Below is a small trained network, with its code and all its weights. Each question gives an input and a target symbol and asks what happens when units are switched off, that is, made to give their printed mean instead of their output.

import numpy as np


def w(rows, s, z=0):
    codes = np.array(rows[::2]) - 128.0
    scale = np.full(codes.shape[1], s)
    scale[-1] = z or s
    return codes * scale


def norm(h):
    return h / np.sqrt((h * h).mean(-1, keepdims=True) + 1e-5)


def f(y):
    return np.maximum(y, 0)


def softmax(a):
    e = np.exp(a - a.max(-1, keepdims=True))
    return e / e.sum(-1, keepdims=True)


def log_softmax(a):
    a = a - a.max(-1, keepdims=True)
    return a - np.log(np.exp(a).sum(-1, keepdims=True))


def net(x, mask):
    ids = ['ΔΣβεζλμξψω'.index(c) for c in x.split()]
    T = len(ids)
    res = E[ids] + P[:T]
    u = 0
    for l in range(2):
        r = norm(res)
        for j in range(2):
            rows = slice(2 * j, 2 * j + 2)
            q, k, v = (r @ M[l][rows].T for M in (Q, K, V))
            z = softmax(np.where(np.tri(T) > 0, q @ k.T / 2**0.5, -1e9)) @ v
            o = O[l][rows]
            res = res + np.where(mask[u + j], z, o[:, -1]) @ o[:, :-1]
        u += 2
        y = f(norm(res) @ A[l][:, :-1].T + A[l][:, -1])
        res = res + np.where(mask[u : u + 4], y, B[l][:, -1]) @ B[l][:, :-1]
        u += 4
    return log_softmax(norm(res)[-1] @ U[:, :-1].T + U[:, -1])


Q, K, V, O, A, B = {}, {}, {}, {}, {}, {}
E = w([
[185,204,133,108,118,141],'Δ',
[26,75,126,150,82,78],'Σ',
[90,127,199,214,98,164],'β',
[50,223,109,139,170,138],'ε',
[189,162,157,144,203,77],'ζ',
[114,169,74,65,84,92],'λ',
[61,62,44,90,211,254],'μ',
[176,169,112,91,212,79],'ξ',
[96,145,97,109,57,72],'ψ',
[134,187,75,51,104,132],'ω',
],0.014)
P = w([
[165,161,15,220,99,146],'0',
[167,165,59,192,95,142],'1',
[157,171,87,168,105,129],'2',
[144,171,110,149,112,129],'3',
[133,169,130,126,114,132],'4',
[123,168,149,105,119,139],'5',
[118,162,169,86,122,138],'6',
[110,157,190,71,124,142],'7',
[103,151,210,55,130,138],'8',
[92,144,232,38,133,137],'9',
[79,154,249,22,139,122],'10',
],0.011)
Q[0] = w([
[132,8,63,130,146,129],'L0H0',
[171,190,85,167,133,123],'L0H0',
[81,244,136,87,154,127],'L0H1',
[129,153,190,141,64,156],'L0H1',
],0.012)
K[0] = w([
[156,119,6,225,125,172],'L0H0',
[151,163,134,166,93,35],'L0H0',
[119,95,213,66,157,139],'L0H1',
[108,85,119,75,195,176],'L0H1',
],0.011)
V[0] = w([
[91,139,44,162,248,183],'L0H0',
[156,206,233,142,58,63],'L0H0',
[67,231,164,159,134,38],'L0H1',
[58,212,219,125,111,1],'L0H1',
],0.005)
O[0] = w([
[100,68,91,124,150,54,208],'L0H0',
[77,141,102,120,2,130,189],'L0H0',
[186,77,194,167,121,69,251],'L0H1',
[148,123,102,154,192,47,173],'L0H1',
],0.009,0.0033)
A[0] = w([
[215,167,131,80,86,188,153],'L0N0',
[130,36,185,204,28,132,5],'L0N1',
[99,8,106,131,119,111,110],'L0N2',
[146,2,98,42,123,209,159],'L0N3',
],0.0073,0.003)
B[0] = w([
[139,104,129,143,170,3,251],'L0N0',
[93,84,94,136,221,63,184],'L0N1',
[99,136,97,91,175,237,199],'L0N2',
[56,167,160,29,83,104,202],'L0N3',
],0.0075,0.003)
Q[1] = w([
[107,74,87,76,92,119],'L1H0',
[32,174,192,116,134,46],'L1H0',
[192,6,127,154,54,176],'L1H1',
[64,148,166,181,127,164],'L1H1',
],0.015)
K[1] = w([
[131,186,144,142,147,248],'L1H0',
[117,119,216,69,136,110],'L1H0',
[154,156,3,216,150,151],'L1H1',
[192,93,143,76,113,175],'L1H1',
],0.016)
V[1] = w([
[66,220,159,182,29,139],'L1H0',
[186,178,198,190,189,135],'L1H0',
[108,253,97,67,183,104],'L1H1',
[252,59,111,68,64,97],'L1H1',
],0.013)
O[1] = w([
[183,248,139,194,184,174,158],'L1H0',
[88,157,71,195,23,186,132],'L1H0',
[3,168,60,162,224,90,244],'L1H1',
[252,135,74,20,103,77,67],'L1H1',
],0.013,0.011)
A[1] = w([
[217,113,228,190,191,35,176],'L1N0',
[110,162,88,88,151,189,254],'L1N1',
[67,80,101,116,144,124,116],'L1N2',
[210,108,186,133,247,176,159],'L1N3',
],0.012,0.0081)
B[1] = w([
[85,58,160,87,160,120,164],'L1N0',
[166,115,168,98,111,172,245],'L1N1',
[164,211,134,114,110,133,192],'L1N2',
[137,179,121,148,6,71,158],'L1N3',
],0.02,0.012)
U = w([
[192,189,115,88,141,178,193],'Δ',
[72,68,213,119,108,55,130],'Σ',
[160,105,234,137,62,209,193],'β',
[67,140,124,224,214,93,79],'ε',
[120,113,92,97,28,170,255],'ζ',
[152,124,151,111,188,11,104],'λ',
[80,93,123,20,124,249,170],'μ',
[55,117,53,88,71,63,97],'ξ',
[168,147,223,79,75,62,82],'ψ',
[127,125,86,118,234,44,23],'ω',
],0.013,0.0048)

Each question gives the input, a string of symbols that net reads in full, and the target symbol t.
The units are the heads (2 rows each of Q, K, V and O) and the neurons (one row each of A and B). Each row of codes is followed by its name. A weight is (code - 128) times the scale printed after its matrix; where a second scale follows, it is the last column's (O, A, B and U).
mask holds one flag per unit, layer by layer, with each layer's heads first. A switched-off unit (its flag False) gives its mean, the last column of its rows in O or B, instead of its output. The means were averaged over made-up inputs and are rounded, as every weight is.
A unit's drop is (log p(t) with every unit on - log p(t) with that unit switched off) / (log p(t) with every unit on - log p(t) with every unit switched off).
The circuit of an input: a set's keep is (log p(t) with only the set's units on - log p(t) with every unit switched off) / (log p(t) with every unit on - log p(t) with every unit switched off). Starting from all 12 units, units are removed one at a time, each time the one whose removal leaves the highest keep (on an exact tie, the one counted first), for as long as the keep stays at least 0.8.
circuit, biggest first: the units of the circuit, biggest drop first
k most important neurons: the k neurons with the biggest drops, biggest first
k most important neurons of layer l: the k neurons of layer l with the biggest drops, biggest first
heads that matter: for each layer, one digit per head in row order, 1 if its drop is at least 0.15 and else 0, layers parted by /
input μ μ ψ ε Δ λ ε, target λ: circuit, biggest first	[L1H0 L1H1]
input ε ζ β Δ β, target Δ: circuit, biggest first	[L1H0 L1H1]
input Δ Σ Σ, target Σ: 2 most important neurons	[L1N0 L0N1]
input β ε ε Σ Σ ψ, target Σ: circuit, biggest first	[L1N0 L0H1 L1H1 L1N1]
input ε ε ω ε, target λ: circuit, biggest first	[L0N0 L1H1 L1H0]
input β ε Δ Δ Δ λ, target Δ: circuit, biggest first	[L1H0 L0H0]
input ε β Σ ζ ε, target ζ: circuit, biggest first	[L1H0 L1H1]
input Σ Δ Δ ξ ε, target ξ: circuit, biggest first	[L1H0]
input λ ε Δ ξ ψ ε μ ε Σ ε, target Σ: 2 most important neurons	[L0N3 L1N1]
input ε Σ Δ ε λ Δ, target λ: circuit, biggest first	[L1H1 L0N0]
input λ Δ Σ Σ ε λ, target ε: 2 most important neurons	[L0N2 L1N2]
input ζ Σ ω, target Σ: heads that matter	10 / 01
input ψ λ ζ Δ ψ Δ ξ ε Σ Δ, target Σ: 2 most important neurons of layer 0	[L0N0 L0N3]
input ε ε ξ Δ Δ Δ Δ ζ β ψ, target β: heads that matter	10 / 11
input λ ψ ξ, target ψ: circuit, biggest first	[L1H1 L1N3 L1H0]
input ω μ μ Δ, target μ: circuit, biggest first	[L0H1]
input ψ ε Δ ξ, target Δ: 2 most important neurons	[L0N0 L1N0]
input ξ ψ Δ, target ψ: circuit, biggest first	[L1H0 L1N3]
input ζ ε ε ψ ξ, target ψ: heads that matter	11 / 01
input ξ ε ε ξ ε ε Σ ε ω, target ε: circuit, biggest first	[L0N1 L0N2 L1H1]
input ε ξ β ε Δ ω Δ ε ε Σ, target ε: heads that matter	11 / 10
input ψ ε ε μ Δ ε λ, target λ: 3 most important neurons of layer 0	[L0N0 L0N3 L0N2]
input ε ε λ ψ ψ, target ψ: heads that matter	10 / 11
